Look-ups in named tables: a row name and a column name give one cell, copied from the table.

lazol
        goz  bag  reb  num  zuf  rituv  teveko  pafone
biku     75  139  181   43  119     81     115     110
gib     157  121   71   83  135     47     156      84
rokud    80   78  139   77  163    116      56     106
riv     155   98   74  112  180     91     117     102
pazeru  122  114  158  177  204    115      57     108

rokud, goz => 80
rokud, reb => 139
gib, reb => 71
pazeru, pafone => 108
pazeru, zuf => 204
biku, goz => 75
pazeru, num => 177
pazeru, teveko => 57
gib, rituv => 47
gib, num => 83
gib, zuf => 135
biku, reb => 181
rokud, num => 77
rokud, zuf => 163
riv, bag => 98
biku, teveko => 115
rokud, pafone => 106
biku, pafone => 110

gumekuv.tsv
	neso	nem	der	poget	kiz	kigefu	fepeku	teg	masur	sugo
futebe	112	135	146	160	151	161	172	134	174	125
fopupo	38	87	131	144	142	124	109	92	80	46
vof	224	179	155	111	147	145	54	157	66	205
ler	199	156	123	193	168	180	50	82	43	199
mis	145	134	134	132	136	137	215	128	228	173
norum	143	140	142	65	100	54	159	149	130	167
kup	97	133	119	147	150	116	61	100	55	113
nateri	253	206	161	56	97	46	201	103	207	245
dezized	157	158	145	160	162	140	117	152	131	157
nolubo	112	126	148	110	121	83	188	154	170	97
sofe	81	117	176	130	128	133	51	176	33	94
fepumid	119	124	144	174	158	187	182	179	164	102
guv	75	114	135	130	142	146	129	153	129	85

fopupo, nem => 87
sofe, nem => 117
nolubo, kiz => 121
vof, der => 155
futebe, sugo => 125
nateri, neso => 253
kup, poget => 147
futebe, der => 146
nolubo, nem => 126
fepumid, sugo => 102
ler, nem => 156
guv, kigefu => 146
Row with the largest kiz: ler

Table mozi
,malomag,beduk,lifop,bul,rafegum
karusuf,88,151,21,9,108
fot,26,131,145,128,63
fivetu,133,136,199,99,138
fim,175,92,26,122,154
matodes,84,113,51,109,151
sav,119,100,101,61,55

beduk of matodes = 113
malomag of fot = 26
malomag of fim = 175
lifop of fot = 145
lifop of matodes = 51
rafegum of matodes = 151
bul of fivetu = 99
beduk of fim = 92
rafegum of fivetu = 138
malomag of karusuf = 88
Which row has the largest malomag? fim

difibo =
        sorodeg  kezorap  fefurup  gilipe   mada  pilumiv  lirore
teboda     0.21     0.23     0.48    0.18   0.26     0.28    0.26
gonu       0.42     0.21     0.18    0.08   0.39     0.15    0.40
zuv        0.23     0.18     0.40    0.06   0.29     0.14    0.20
lomav      0.52     0.21     0.33    0.21   0.20     0.21    0.25
mes        0.42     0.43     0.26    0.35   0.50     0.21    0.21
bukul      0.33    -0.05     0.21    0.47  -0.61    -0.11    0.17
kobu       0.23     0.35     0.44    0.31   0.02     0.32    0.19
tik        0.28     0.15     0.04    0.19   0.21     0.06    0.21

bukul, gilipe -> 0.47
bukul, sorodeg -> 0.33
bukul, pilumiv -> -0.11
lomav, kezorap -> 0.21
mes, kezorap -> 0.43
tik, lirore -> 0.21
tik, fefurup -> 0.04
bukul, lirore -> 0.17
lomav, sorodeg -> 0.52
zuv, fefurup -> 0.40

medidi:
,gezo,piboten,fenagep,ruz,zugodap,vezusu,defurof,rol,rapuzat,las
zod,124,98,100,44,145,172,92,121,104,89
tes,129,166,142,166,77,69,165,127,150,96
lub,87,144,165,160,106,59,202,83,140,127
migega,159,78,114,64,138,166,23,109,145,94
kolu,136,78,102,129,134,119,117,65,112,156

zod, piboten: 98
lub, gezo: 87
kolu, defurof: 117
lub, rol: 83
migega, fenagep: 114
migega, rol: 109
lub, ruz: 160
tes, gezo: 129
tes, zugodap: 77
kolu, gezo: 136
lub, vezusu: 59
lub, zugodap: 106
Row with the largest piboten: tes

mam:
       puvalem    tuk  nunaz  miset  kodefo    ger  ledabas    pem  tuvozi  nizubo
fev      53.40  87.51  59.36  53.26   78.63  63.55    59.72  36.34   79.49   55.62
mukaz    41.30  73.92  68.02  72.99   65.07  64.84    68.18  70.77   62.47   50.84
riko     71.44  92.20  57.16  43.72   82.65  71.31    50.96  19.37   87.45   61.80

tuvozi of mukaz = 62.47
puvalem of fev = 53.40
ledabas of mukaz = 68.18
ger of riko = 71.31
nunaz of riko = 57.16
nunaz of mukaz = 68.02
nizubo of riko = 61.80
ledabas of fev = 59.72
puvalem of mukaz = 41.30
tuk of mukaz = 73.92
kodefo of mukaz = 65.07
nizubo of mukaz = 50.84
ger of fev = 63.55
nunaz of fev = 59.36
puvalem of riko = 71.44
tuk of riko = 92.20
tuvozi of fev = 79.49
ger of mukaz = 64.84
Which row has the largest tuvozi? riko

nul.tsv
	tutap	famefu	palib	rane	vusugiv	kap	gusofu	mak	libazu	relub
vuted	163	177	92	190	136	30	100	203	210	96
lat	102	93	169	91	129	223	166	80	66	169
patebu	164	174	94	187	138	32	104	202	208	96
bavonun	101	94	168	92	127	222	163	79	65	168
zamudop	135	109	149	117	104	162	130	116	87	143
taf	163	175	92	189	137	28	99	204	209	96
fof	109	100	159	102	116	203	147	87	67	156
fogeba	161	173	94	187	137	32	99	199	204	99
kevabu	96	93	173	86	133	233	172	74	62	170
tos	161	170	94	184	138	35	100	199	201	98
kilop	93	90	174	83	132	235	174	71	58	174
vavut	156	176	101	179	136	46	106	183	196	102
rasurad	94	90	173	84	132	233	173	73	59	172

relub of vavut is 102
mak of kevabu is 74
famefu of bavonun is 94
palib of taf is 92
mak of lat is 80
kap of fogeba is 32
famefu of vuted is 177
vusugiv of fogeba is 137
famefu of patebu is 174
tutap of taf is 163
tutap of fof is 109
relub of rasurad is 172
vusugiv of rasurad is 132
rane of zamudop is 117
mak of fogeba is 199
vusugiv of fof is 116
rane of patebu is 187
tutap of rasurad is 94
gusofu of vuted is 100
famefu of vavut is 176

